Below are the code and all the weights of a small trained network. Each question names an input and a class and asks about switching units off, where a switched-off unit gives its printed mean instead of its output.

import numpy as np


def w(rows, s, z=0):
    codes = np.array(rows[::2]) - 128.0
    scale = np.full(codes.shape[1], s)
    scale[-1] = z or s
    return codes * scale


def norm(h):
    return h / np.sqrt((h * h).mean(-1, keepdims=True) + 1e-5)


def f(y):
    return y / 2 * (1 + np.tanh(0.7978845608 * (y + 0.044715 * y**3)))


def log_softmax(a):
    a = a - a.max(-1, keepdims=True)
    return a - np.log(np.exp(a).sum(-1, keepdims=True))


def net(x, mask):
    res = np.array(x, float).reshape(1, 8) / 4 @ E
    u = 0
    for l in range(3):
        y = f(norm(res) @ A[l][:, :-1].T + A[l][:, -1])
        res = res + np.where(mask[u : u + 6], y, B[l][:, -1]) @ B[l][:, :-1]
        u += 6
    return log_softmax(norm(res)[-1] @ U[:, :-1].T + U[:, -1])


A, B = {}, {}
E = w([
[84,145,30,124,162,231,19,128,126,73,193],'x0',
[88,145,54,108,74,48,84,200,85,217,147],'x1',
[114,124,136,130,133,143,126,134,131,150,124],'x2',
[133,130,124,128,127,123,132,125,120,118,132],'x3',
[250,80,172,146,210,108,79,201,129,171,228],'x4',
[136,125,127,125,112,125,130,116,125,123,142],'x5',
[122,205,152,151,90,169,188,195,135,111,176],'x6',
[24,42,153,47,170,95,197,168,116,63,204],'x7',
],0.012)
A[0] = w([
[118,52,96,115,182,78,78,47,96,159,79,63],'0.n0',
[155,158,223,138,198,214,167,20,159,61,146,43],'0.n1',
[121,168,94,66,90,71,77,182,118,163,131,112],'0.n2',
[120,1,117,89,169,105,53,16,80,181,79,31],'0.n3',
[113,245,180,165,62,199,197,233,115,119,205,21],'0.n4',
[82,162,91,76,73,38,63,212,96,175,120,1],'0.n5',
],0.0078,0.0097)
B[0] = w([
[134,164,109,125,72,95,138,197,221,77,122,189],'0.n0',
[122,38,70,205,141,143,163,121,96,137,101,252],'0.n1',
[127,26,122,223,200,202,164,66,134,104,79,228],'0.n2',
[147,152,85,125,70,89,140,218,228,39,117,207],'0.n3',
[158,131,63,97,85,46,90,221,250,47,68,207],'0.n4',
[126,84,104,224,131,147,244,87,116,104,180,193],'0.n5',
],0.013,0.0037)
A[1] = w([
[84,188,58,102,180,199,71,95,146,89,220,67],'1.n0',
[88,66,133,89,134,137,166,172,104,101,130,99],'1.n1',
[86,91,105,57,119,115,164,162,99,145,159,2],'1.n2',
[64,156,124,102,70,146,108,73,103,109,114,84],'1.n3',
[134,133,158,77,126,97,165,126,122,178,100,17],'1.n4',
[62,73,152,6,151,103,140,147,79,99,158,18],'1.n5',
],0.011,0.0076)
B[1] = w([
[87,48,255,142,33,75,39,203,35,134,30,255],'1.n0',
[122,243,151,232,134,143,57,29,224,144,175,227],'1.n1',
[117,145,156,199,132,152,123,55,170,133,173,152],'1.n2',
[176,131,97,11,224,170,179,160,110,171,134,169],'1.n3',
[100,126,171,162,89,68,109,156,69,101,104,129],'1.n4',
[71,238,158,157,148,82,93,102,155,85,224,200],'1.n5',
],0.0086,0.0062)
A[2] = w([
[117,175,185,104,101,92,92,150,123,153,133,50],'2.n0',
[87,140,28,146,71,55,118,167,75,227,191,26],'2.n1',
[193,91,169,100,200,119,66,189,117,164,217,39],'2.n2',
[140,141,250,120,80,28,219,106,126,176,103,2],'2.n3',
[22,174,92,65,74,131,166,68,105,118,70,47],'2.n4',
[195,222,107,168,83,150,56,68,118,210,68,32],'2.n5',
],0.011,0.0039)
B[2] = w([
[150,125,101,178,177,146,136,74,110,157,105,154],'2.n0',
[164,46,178,165,135,211,200,74,162,15,73,172],'2.n1',
[158,181,63,43,109,142,202,81,117,187,73,246],'2.n2',
[65,87,104,121,94,169,16,178,65,113,114,239],'2.n3',
[252,139,94,78,165,127,155,152,118,208,154,233],'2.n4',
[20,162,188,119,168,70,148,98,159,80,243,253],'2.n5',
],0.013,0.006)
U = w([
[140,29,109,235,162,197,206,81,123,101,100,136],'0',
[154,146,93,96,89,86,108,203,228,67,91,251],'1',
[62,198,203,152,174,89,118,79,136,137,218,112],'2',
[90,85,146,125,84,154,14,172,2,154,80,146],'3',
[202,176,80,37,165,158,191,116,80,219,109,24],'4',
],0.017,0.0025)

Each question gives the input, the list of numbers given to net, and the class t.
The units are the neurons (one row each of A and B). Each row of codes is followed by its name. A weight is (code - 128) times the scale printed after its matrix; where a second scale follows, it is the last column's (A, B and U).
mask holds one flag per neuron, layer by layer. A switched-off neuron (its flag False) gives its mean, the last column of its row in B, instead of its output. The means were averaged over made-up inputs and are rounded, as every weight is.
A unit's drop is (log p(t) with every unit on - log p(t) with that unit switched off) / (log p(t) with every unit on - log p(t) with every unit switched off).
The circuit of an input: a set's keep is (log p(t) with only the set's units on - log p(t) with every unit switched off) / (log p(t) with every unit on - log p(t) with every unit switched off). Starting from the 12 units with the biggest drops (on a tie, the unit counted first), units are removed one at a time, each time the one whose removal leaves the highest keep (on an exact tie, the one counted first), for as long as the keep stays at least 0.8.
circuit, biggest first: the units of the circuit, biggest drop first
most important unit: the unit with the biggest drop
top k neurons: the k neurons with the biggest drops, biggest first
top k neurons in layer l: the k neurons of layer l with the biggest drops, biggest first
drop of u: that unit's drop, to one decimal
input [2,-2,-2,-6,-1,-6,-3,-6], class 2: circuit, biggest first	[2.n5]
input [-6,0,-7,6,7,4,2,-7], class 2: top 2 neurons in layer 2	[2.n5; 2.n4]
input [-5,5,-6,-7,7,8,5,-1], class 4: top 2 neurons	[2.n2; 1.n0]
input [-8,5,-1,-3,7,-8,3,-3], class 3: top 2 neurons in layer 2	[2.n3; 2.n4]
input [2,-4,-5,-4,-1,0,-8,-8], class 1: top 3 neurons	[0.n3; 0.n0; 1.n1]
input [-6,-1,2,4,3,-4,8,6], class 1: top 2 neurons	[0.n4; 1.n0]
input [-7,5,8,-3,-8,6,-3,-5], class 4: top 3 neurons in layer 1	[1.n0; 1.n3; 1.n1]
input [2,0,4,-4,4,-7,-3,-1], class 4: top 2 neurons	[2.n2; 0.n4]
input [-6,-5,6,7,-1,5,2,-4], class 3: top 3 neurons	[2.n3; 0.n2; 1.n1]
input [-7,3,-2,4,0,0,-6,4], class 3: top 2 neurons	[2.n3; 0.n4]
input [5,5,-3,-4,1,-8,-8,-7], class 1: top 2 neurons	[0.n3; 0.n0]
input [-3,-7,-2,-1,8,1,-2,-5], class 4: top 3 neurons	[2.n2; 0.n2; 1.n1]
input [6,-5,2,0,0,5,-1,6], class 2: top 4 neurons	[1.n1; 1.n5; 2.n3; 0.n2]
input [4,-2,3,8,-6,7,5,1], class 4: most important unit	2.n4
input [-7,4,0,4,1,-3,1,5], class 3: top 2 neurons	[2.n3; 2.n5]
input [-2,7,2,-2,-6,5,6,4], class 0: top 2 neurons	[0.n5; 2.n1]
input [5,1,0,-8,-4,4,-6,-6], class 1: top 4 neurons	[0.n3; 0.n0; 1.n1; 1.n5]
input [-3,2,4,6,0,-4,-1,0], class 3: top 4 neurons in layer 2	[2.n3; 2.n1; 2.n5; 2.n2]
input [-2,0,-7,2,2,-6,5,-6], class 2: top 2 neurons in layer 0	[0.n3; 0.n0]
input [-3,3,7,-3,4,6,-5,4], class 1: circuit, biggest first	[0.n3]
input [-3,-2,-7,-2,2,2,3,-1], class 1: top 2 neurons in layer 1	[1.n0; 1.n4]
input [-8,3,-1,3,-7,1,1,-4], class 3: drop of 2.n3	3.5
input [-5,-3,-8,4,8,-6,5,1], class 4: drop of 2.n2	1.2
